[[131 134 132 121 135 124 141 122 137 124 120 126 134 134 132 127]
 [132 133 132 122 147 130 152 126 132 121 130 129 127 139 131 127]
 [119 140 131 126 139 132 141 134 128 120 127 131 122 143 139 127]]
:
[[119 140 131 126 139 132 141 134 128 120 127 131 122 143 139 127]
 [132 133 132 122 147 130 152 126 132 121 130 129 127 139 131 127]
 [131 134 132 121 135 124 141 122 137 124 120 126 134 134 132 127]]

[[131 138 150 115 136 138 126 128 130 130 123 131 114 127 127 132]
 [119 147 127 151 136 122 125 128 121 138 124 135 141 110 127 106]
 [145 138 119 127 150 124 130 128 126 127  98 137 128 121 138 126]]
:
[[145 138 119 127 150 124 130 128 126 127  98 137 128 121 138 126]
 [119 147 127 151 136 122 125 128 121 138 124 135 141 110 127 106]
 [131 138 150 115 136 138 126 128 130 130 123 131 114 127 127 132]]

[[136 136 135 138 133 135 133 135 130 131 129]
 [122 125 125 125 129 124 125 124 123 124 125]
 [111 105 108 109 111 103 112 109 108 103 109]
 [133 133 132 127 130 126 131 130 133 129 127]
 [145 140 141 144 142 140 141 143 147 146 146]]
:
[[145 140 141 144 142 140 141 143 147 146 146]
 [133 133 132 127 130 126 131 130 133 129 127]
 [111 105 108 109 111 103 112 109 108 103 109]
 [122 125 125 125 129 124 125 124 123 124 125]
 [136 136 135 138 133 135 133 135 130 131 129]]

[[123 154 117 117 135 134 116 114 133 146]
 [125 151 120 117 133 135 109 119 137 146]]
:
[[125 151 120 117 133 135 109 119 137 146]
 [123 154 117 117 135 134 116 114 133 146]]

[[139 117 153]
 [135 112 138]
 [139 102 146]
 [135 106 144]
 [139 128 133]
 [137 105 145]
 [142 123 135]
 [140 114 143]
 [140 102 146]
 [141 120 142]]
:
[[141 120 142]
 [140 102 146]
 [140 114 143]
 [142 123 135]
 [137 105 145]
 [139 128 133]
 [135 106 144]
 [139 102 146]
 [135 112 138]
 [139 117 153]]

[[155 144 134 128]
 [133 114 142 152]
 [113 149 113 118]
 [113 107 111 132]
 [146 123 130 154]
 [107 134 108 139]
 [129 148 153 126]]
:
[[129 148 153 126]
 [107 134 108 139]
 [146 123 130 154]
 [113 107 111 132]
 [113 149 113 118]
 [133 114 142 152]
 [155 144 134 128]]

[[108 109]
 [150 152]
 [119 151]
 [134 120]]
:
[[134 120]
 [119 151]
 [150 152]
 [108 109]]

[[105 143 129 133 153]
 [149 137 127 119 122]
 [121 116 140 127 137]
 [130 133 126 128 136]
 [129 122 131 127 127]
 [108 126 133 131 144]
 [127 142 134 127 143]]
:
[[127 142 134 127 143]
 [108 126 133 131 144]
 [129 122 131 127 127]
 [130 133 126 128 136]
 [121 116 140 127 137]
 [149 137 127 119 122]
 [105 143 129 133 153]]
---
[[124 132 124]
 [122 131 129]
 [129 120 135]
 [149 114 138]
 [124 130 136]]
:
[[124 132]
 [122 131]]

[[158 129]
 [107 121]
 [122 130]]
:
[[158 129]
 [107 121]]

[[127 114 123 124 144]
 [151 114 123 124 124]]
:
[[127 114]
 [151 114]]

[[118 124 120 114]
 [124 141 151 137]
 [134 114 105 121]
 [124 115 104 111]
 [122 117 106 109]]
:
[[118 124]
 [124 141]]

[[126 142 140 130 132]
 [126 130 134 117 128]
 [121 114 113 120 106]]
:
[[126 142]
 [126 130]]

[[124 153 102 105]
 [123 113 147 137]
 [142 109 142 153]]
:
[[124 153]
 [123 113]]

[[124 136 126 134 121]
 [139 138 136 137 111]
 [141 137 138 138 114]
 [104 124 113 124 135]
 [129 124 129 124 134]]
:
[[124 136]
 [139 138]]
---
[[121 121 143 135 116 127 113 142 140 127]
 [136 134 118 118 122 133 117 133 142 130]
 [127 126 124 120 141 126 122 130 127 134]
 [105 115 155 144 152 121 141 142 115 106]
 [132 135 119 124 151 120 132 120 115 135]
 [125 117 146 146 148 120 143 142 118 119]
 [127 122 147 129 103 138 111 128 153 124]]
:
[[132 135 119 124 151 120 132 120 115 135]
 [136 134 118 118 122 133 117 133 142 130]
 [127 126 124 120 141 126 122 130 127 134]
 [127 122 147 129 103 138 111 128 153 124]
 [121 121 143 135 116 127 113 142 140 127]
 [125 117 146 146 148 120 143 142 118 119]
 [105 115 155 144 152 121 141 142 115 106]]

[[108 124 117 138 145 124 123 123]
 [117 143 119 112 131 139 133 118]
 [124 115 131 146 128 111 120 138]
 [152 132 140 121 118 137 132 125]]
:
[[117 143 119 112 131 139 133 118]
 [152 132 140 121 118 137 132 125]
 [108 124 117 138 145 124 123 123]
 [124 115 131 146 128 111 120 138]]

[[120 131 133 118 121 126 123 128 143 136 116 140 141 116 131 137]
 [118 136 137 123 122 118 120 120 149 139 118 145 143 109 129 141]]
:
[[118 136 137 123 122 118 120 120 149 139 118 145 143 109 129 141]
 [120 131 133 118 121 126 123 128 143 136 116 140 141 116 131 137]]

[[111 125 132 114 115 136]
 [109 124 131 113 113 137]
 [113 130 143 112 120 137]
 [134 120 103 144 126 127]
 [113 127 134 117 117 139]
 [146 137 139 135 146 116]
 [137 122 105 145 129 125]]
:
[[146 137 139 135 146 116]
 [113 130 143 112 120 137]
 [113 127 134 117 117 139]
 [111 125 132 114 115 136]
 [109 124 131 113 113 137]
 [137 122 105 145 129 125]
 [134 120 103 144 126 127]]

[[125 127 127 124 129 127 132 132 129 132 137 139 132 125 125 126]
 [129 129 118 155 126 132 131 129 125 131 116 126 128 124 127 130]
 [126 128 137 132 131 129 124 131 129 126 121 119 120 128 129 129]
 [126 125 130 136 127 128 129 130 131 124 127 137 129 131 131 123]]
:
[[129 129 118 155 126 132 131 129 125 131 116 126 128 124 127 130]
 [126 128 137 132 131 129 124 131 129 126 121 119 120 128 129 129]
 [125 127 127 124 129 127 132 132 129 132 137 139 132 125 125 126]
 [126 125 130 136 127 128 129 130 131 124 127 137 129 131 131 123]]

[[140 113 128 109 158 137 149 127 127]
 [134 122 128 120 142 138 127 123 129]
 [139 117 119 112 155 142 137 122 129]]
:
[[134 122 128 120 142 138 127 123 129]
 [139 117 119 112 155 142 137 122 129]
 [140 113 128 109 158 137 149 127 127]]
